Below are the code and all the weights of a small trained network. Each question names an input and a target symbol and asks about switching units off, where a switched-off unit gives its printed mean instead of its output.

import numpy as np


def w(rows, s, z=0):
    codes = np.array(rows[::2]) - 128.0
    scale = np.full(codes.shape[1], s)
    scale[-1] = z or s
    return codes * scale


def f(y):
    return y / 2 * (1 + np.tanh(0.7978845608 * (y + 0.044715 * y**3)))


def softmax(a):
    e = np.exp(a - a.max(-1, keepdims=True))
    return e / e.sum(-1, keepdims=True)


def log_softmax(a):
    a = a - a.max(-1, keepdims=True)
    return a - np.log(np.exp(a).sum(-1, keepdims=True))


def net(x, mask):
    ids = ['ΓΛΣαδζηθμτφψω'.index(c) for c in x.split()]
    T = len(ids)
    res = E[ids] + P[:T]
    r = res
    for j in range(2):
        rows = slice(2 * j, 2 * j + 2)
        q, k, v = (r @ M[0][rows].T for M in (Q, K, V))
        z = softmax(np.where(np.tri(T) > 0, q @ k.T / 2**0.5, -1e9)) @ v
        o = O[0][rows]
        res = res + np.where(mask[j], z, o[:, -1]) @ o[:, :-1]
    y = f(res @ A[0][:, :-1].T + A[0][:, -1])
    res = res + np.where(mask[2:14], y, B[0][:, -1]) @ B[0][:, :-1]
    return log_softmax(res[-1] @ U[:, :-1].T + U[:, -1])


Q, K, V, O, A, B = {}, {}, {}, {}, {}, {}
E = w([
[125,129,115,212],'Γ',
[116,120,106,170],'Λ',
[133,142,150,201],'Σ',
[41,79,81,151],'α',
[163,114,158,76],'δ',
[129,124,134,176],'ζ',
[69,151,108,220],'η',
[96,75,99,108],'θ',
[211,141,193,149],'μ',
[178,249,117,151],'τ',
[177,61,68,161],'φ',
[95,108,192,62],'ψ',
[68,115,201,167],'ω',
],0.019)
P = w([
[92,176,115,90],'0',
[91,140,127,111],'1',
[92,118,134,125],'2',
[105,91,134,143],'3',
[122,69,141,151],'4',
[139,44,147,169],'5',
[144,23,145,176],'6',
[150,3,140,186],'7',
],0.0071)
Q[0] = w([
[116,113,120,101],'head 0',
[163,253,50,66],'head 0',
[209,91,103,111],'head 1',
[215,184,33,121],'head 1',
],0.023)
K[0] = w([
[134,150,150,148],'head 0',
[116,252,49,106],'head 0',
[133,90,195,125],'head 1',
[114,162,212,62],'head 1',
],0.024)
V[0] = w([
[159,142,3,164],'head 0',
[94,155,158,252],'head 0',
[90,159,63,140],'head 1',
[170,138,103,135],'head 1',
],0.012)
O[0] = w([
[228,79,65,188,2],'head 0',
[96,254,54,124,220],'head 0',
[115,95,95,143,173],'head 1',
[174,101,98,140,107],'head 1',
],0.0096,0.0067)
A[0] = w([
[201,194,220,156,149],'neuron 0',
[157,184,51,117,119],'neuron 1',
[56,83,110,135,117],'neuron 2',
[239,175,124,5,117],'neuron 3',
[136,184,137,95,196],'neuron 4',
[231,115,60,127,177],'neuron 5',
[66,112,75,204,68],'neuron 6',
[161,87,84,16,225],'neuron 7',
[118,128,89,119,141],'neuron 8',
[147,145,165,205,191],'neuron 9',
[242,183,166,93,3],'neuron 10',
[82,105,72,113,39],'neuron 11',
],0.013,0.0046)
B[0] = w([
[110,120,58,54,177],'neuron 0',
[150,119,238,72,193],'neuron 1',
[155,176,102,84,235],'neuron 2',
[4,76,108,179,152],'neuron 3',
[184,174,127,152,215],'neuron 4',
[85,100,169,93,182],'neuron 5',
[116,103,177,194,254],'neuron 6',
[186,78,61,152,165],'neuron 7',
[124,123,122,165,149],'neuron 8',
[189,103,78,121,198],'neuron 9',
[66,170,168,229,148],'neuron 10',
[116,136,66,189,160],'neuron 11',
],0.018,0.0097)
U = w([
[158,65,163,83,23],'Γ',
[163,120,145,112,112],'Λ',
[228,149,166,26,89],'Σ',
[136,123,136,205,24],'α',
[66,111,58,99,79],'δ',
[243,145,117,110,253],'ζ',
[157,114,156,174,81],'η',
[225,127,2,148,199],'θ',
[104,124,52,173,113],'μ',
[100,107,156,128,150],'τ',
[87,40,108,118,122],'φ',
[98,108,129,13,222],'ψ',
[126,224,112,106,66],'ω',
],0.0067,0.006)

Each question gives the input, a string of symbols that net reads in full, and the target symbol t.
The units are the heads (2 rows each of Q, K, V and O) and the neurons (one row each of A and B). Each row of codes is followed by its name. A weight is (code - 128) times the scale printed after its matrix; where a second scale follows, it is the last column's (O, A, B and U).
mask holds one flag per unit, heads first, then neurons. A switched-off unit (its flag False) gives its mean, the last column of its rows in O or B, instead of its output. The means were averaged over made-up inputs and are rounded, as every weight is.
A unit's drop is (log p(t) with every unit on - log p(t) with that unit switched off) / (log p(t) with every unit on - log p(t) with every unit switched off).
The circuit of an input: a set's keep is (log p(t) with only the set's units on - log p(t) with every unit switched off) / (log p(t) with every unit on - log p(t) with every unit switched off). Starting from the 12 units with the biggest drops (on a tie, the unit counted first), units are removed one at a time, each time the one whose removal leaves the highest keep (on an exact tie, the one counted first), for as long as the keep stays at least 0.8.
circuit, biggest first: the units of the circuit, biggest drop first
unit that matters most: the unit with the biggest drop
top k neurons: the k neurons with the biggest drops, biggest first
heads that matter: for each layer, one digit per head in row order, 1 if its drop is at least 0.15 and else 0, layers parted by /
input Γ α ω η ψ, target Σ: circuit, biggest first -> head 0; neuron 3; neuron 4
input θ Γ Σ Σ Σ ω μ, target ω: unit that matters most -> head 0
input Λ Σ Γ μ Σ α, target μ: heads that matter -> 00
input Σ θ μ, target μ: top 3 neurons -> neuron 10; neuron 3; neuron 1
input Γ μ Σ Γ ζ ζ δ, target φ: top 3 neurons -> neuron 3; neuron 2; neuron 4
input θ ψ Σ α Σ Σ δ, target φ: circuit, biggest first -> neuron 3; neuron 2
input ω Σ η φ θ Λ, target φ: heads that matter -> 10
input ω ω ζ τ Λ μ θ, target θ: heads that matter -> 00
input Σ δ Γ μ Σ τ, target ψ: top 4 neurons -> neuron 1; neuron 0; neuron 5; neuron 6
input Σ ζ Σ Λ η, target η: circuit, biggest first -> neuron 6; head 0; neuron 1
input τ Σ ψ Σ Σ ω φ, target ω: circuit, biggest first -> head 0; head 1
input θ η Σ Γ ω ψ ψ Λ, target ψ: circuit, biggest first -> head 0; neuron 6
input τ ψ Σ ω θ μ, target δ: heads that matter -> 01
input ω ψ α Σ θ, target θ: circuit, biggest first -> neuron 7; neuron 1
input Σ μ μ ζ φ ζ, target φ: unit that matters most -> neuron 5
input η ψ ψ Σ, target ψ: circuit, biggest first -> head 0; neuron 6
input Σ Σ Γ, target η: heads that matter -> 10
input ω Σ Λ Σ φ Γ, target φ: heads that matter -> 10
input θ φ μ, target φ: heads that matter -> 10
input Σ θ τ Σ Λ μ, target μ: heads that matter -> 01
input μ θ Σ ζ ζ Σ Σ, target ζ: circuit, biggest first -> head 0; neuron 1; neuron 9
input ζ δ φ φ θ φ, target φ: heads that matter -> 10
input Σ θ θ τ φ θ, target φ: top neuron -> neuron 5
